[[111 132 103 140]
 [111 133 103 137]] -> 140, 137

[104 144 106 119] -> 144, 119

[[101 145 142 128]
 [102 137 141 118]
 [134 127 112 114]] -> 145, 142

[[122 117 121 136 132]
 [106 118 122 122 130]] -> 136, 132

[[139 129 132 125 109 134 104]
 [124 108 113 147 134 105 123]] -> 147, 139

[119 114 111 152 136 141 134] -> 152, 141
---
[138 131 144 157 146] --> 138, 146

[108 119 150 104] --> 108, 104

[[121 123 141 136 122 129]
 [126 141 157 117 134 127]
 [140 131 126 123 105 143]] --> 121, 143

[140 104 132 127 130 116 123] --> 140, 123

[119 120 124 147 103] --> 119, 103

[115  99 141 138 129 113] --> 115, 113

[[123 144 142 112 127 127 130]
 [121 126 118 122 108 126 125]
 [124 128 107 130 126 139 142]] --> 123, 142

[[131 109 137 137]
 [116 105 110 110]
 [130 105 154 154]] --> 131, 154

[[123 143 142 102]
 [157 117 126 146]] --> 123, 146

[104 127 100 116 115 128] --> 104, 128
---
[ 99 122 124 125 138 127 126] ans = 124

[[127 134 157 125]
 [133 138 129 129]] ans = 157

[151 140 132 136 141 150] ans = 132

[113 149 113 135 131 140] ans = 113

[[141 113 142 123 145 105 120]
 [147 116 140 108 137 127 143]
 [148 145 136 116 111 121 113]] ans = 142

[151 139 115 117 117 138 112] ans = 115
---
[[111, 129, 120, 121],
 [106, 123, 121, 116],
 [111, 101, 112, 123]]	120

[[131, 107, 118, 112, 132, 111, 110],
 [124, 112, 119, 142, 124, 143, 143],
 [130, 112, 137, 108, 135, 110, 110]]	118

[[141, 150, 146, 146, 137],
 [110, 119, 121, 114, 137],
 [136, 139, 136, 135, 149]]	146

[[123, 123, 116, 131, 114, 144, 134],
 [121, 102, 129, 107, 135, 120, 154],
 [129, 106, 122, 129, 102, 136, 129]]	116

[[122, 123, 123, 120, 136, 111],
 [142, 140, 119, 141, 139, 133],
 [135, 128, 132, 107, 132, 111]]	123

[[118, 147, 109, 112, 123, 147, 124],
 [113, 144, 106, 119, 116, 148, 125],
 [137, 129, 148, 113, 157, 115, 121]]	109

[[129, 129, 132, 111, 123],
 [152, 102, 102, 127, 102],
 [129, 122, 122, 128, 122]]	132
---
[[146 124 134 137 150 134 135 125 128 129 125 137 129 132]
 [120 129 130 129 121 136 128 124 130 123 129 135 132 123]
 [129 126 132 126 122 119 126 135 125 130 111 109 119 135]
 [121 121 139 130 121 141 126 117 126 112 110 132 126 123]
 [145 119 124 125 148 114 126 131 120 132 122 115 116 134]
 [121 123 121 121 128 126 121 121 123 121 134 131 125 119]
 [129 122 122 123 135 123 123 124 122 125 131 127 123 124]
 [129 137 132 134 123 131 135 135 136 136 131 130 136 133]
 [121 135 112 116 118 105 121 143 126 142 141 109 123 131]
 [119 127 131 128 120 135 126 122 128 120 124 132 129 123]
 [106 127 121 117 108 126 117 124 124 119 131 124 125 117]
 [121 128 118 123 129 130 124 122 127 124 146 140 132 118]] 146

[[147 130 127 127 150 128 121 129 124 127 133 142 127 119]
 [147 130 127 126 150 128 121 129 124 127 133 142 127 119]
 [127 148 127 112 141 135 121 130 133 125 125 117 140 131]
 [126 144 127 115 137 133 123 129 132 125 125 118 137 131]
 [126 145 127 115 138 134 122 129 133 125 125 118 138 131]] 147

[[119 118 132 119 142 128 118]
 [134 121 123 138 119 134 138]
 [137 126 123 128 125 122 130]
 [130 122 138 117 122 123 137]
 [136 126 123 140 134 118 118]
 [126 136 148 121 120 121 121]
 [123 135 146 119 124 129 127]
 [126 111 135 134 154 137 122]] 119

[[124 144 137 117 128 142 137 109]
 [123 142 134 123 133 144 132 105]
 [124 124 115 144 119 135 131 106]
 [124 139 136 125 147 143 122 112]
 [129 135 132 115 105 126 147 127]
 [133 117 127 129 131 113 120 154]
 [126 133 124 126 105 131 146 113]
 [131 137 141 106 120 123 139 142]
 [133 127 137 117 137 118 122 154]
 [130 137 145 110 142 128 124 143]
 [132 115 124 135 135 115 116 150]
 [128 144 142 107 122 133 141 126]] 124

[[137 130 127 121 120 123 137 134 122 118 130 129]
 [134 129 131 130 120 124 137 129 125 126 131 128]
 [126 130 127 125 122 132 122 126 130 130 125 131]
 [122 130 134 139 132 126 123 123 135 148 126 131]
 [120 121 128 125 145 131 147 131 127 134 132 116]
 [118 128 120 127 131 138 121 121 134 140 119 132]
 [122 125 133 132 145 125 144 130 130 142 132 120]
 [136 126 135 132 128 116 139 137 123 115 137 124]
 [129 128 132 131 124 126 133 135 127 132 133 124]
 [114 129 128 133 130 134 131 123 137 153 121 131]
 [129 129 128 126 121 124 132 130 129 119 126 134]] 137

[[123 107 153 113 128 114 141 148 120]
 [109 133 100 147 148 142 124 123 132]
 [131 123 135 141 133 144 135 109 144]
 [135 119 138 121 144 128 137 118 111]
 [111 120 113 120 130 114 118 136 153]
 [123 134 130 124 151 133 125 127 104]] 123

[[127 122 125 124 137 128]
 [125 117 122 120 146 128]
 [123 114 121 119 152 128]
 [131 137 134 134 112 128]
 [133 140 135 136 109 128]
 [133 140 135 135 111 127]
 [130 135 133 132 118 128]
 [129 130 130 128 125 129]
 [134 139 135 136 108 127]
 [124 116 122 120 150 128]
 [132 137 134 133 115 129]
 [123 116 121 119 149 128]] 127

[[105 112 129 146 150 141 123 108 107]
 [140 124 115 130 142 129 115 124 140]
 [118 119 130 139 136 124 117 121 133]
 [132 139 142 139 131 122 115 114 119]
 [130 143 109 133 141 108 137 138 108]
 [108 129 147 111 123 149 115 118 149]
 [139 134 119 119 135 139 126 117 127]
 [112 127 144 129 112 128 144 127 112]
 [132 142 149 148 142 131 119 110 107]
 [138 139 138 135 130 125 120 118 117]
 [121 111 119 135 145 137 121 111 119]] 105
---
[[137 137 154 109 120 128 124]
 [156 128 132 104 111 121 136]] result: 128

[[114 143 134 104]
 [110 141 152 130]] result: 141

[[117 107 107 129 122 111]
 [148 124 154 125 130 116]] result: 124

[[135 113 116 109 141 144 132]
 [115 135 132 146 107 107 118]] result: 135

[[155 151 127 146 130]
 [132 151 109 149 134]] result: 151

[[131 149 136 137 138 119]
 [132 117 130 139 123 120]] result: 117

[[135 138 129 140 136]
 [137 150 128 151 148]] result: 150
---
[[126 129 117 132]
 [127 130 114 122]
 [125 136 158 129]] result: 126, 129

[122 151 130 118] result: 122, 118

[133 104 136 100 157] result: 133, 157

[[152 124 145 104]
 [148 131 138 109]] result: 152, 109

[[141 135 107 107 145 142 121]
 [135 143 107 108 142 135 133]
 [148 107 114 114 149 149 107]] result: 141, 107

[108 140 128 138 127 155] result: 108, 155

[112 153 125 108] result: 112, 108
---
[149 142 141 153 147 117] Answer: 117
[152 158 132 138 143 124 152] Answer: 152
[122 149 124 149] Answer: 149
[128 145 157 150 141 120 131] Answer: 131
[106 138 144 136] Answer: 136
[144 116 109 127 141 141 107] Answer: 107
---
[131 118 147 158 119 136 141] yields 141
[102 142 125 115 138 139] yields 139
[149 106 115 127 130] yields 130
[105 120 135 130 117] yields 117
[115 125 117 116 136 101 141] yields 141
[125 113 127 104] yields 104
[158 118 101 154 152 152] yields 152
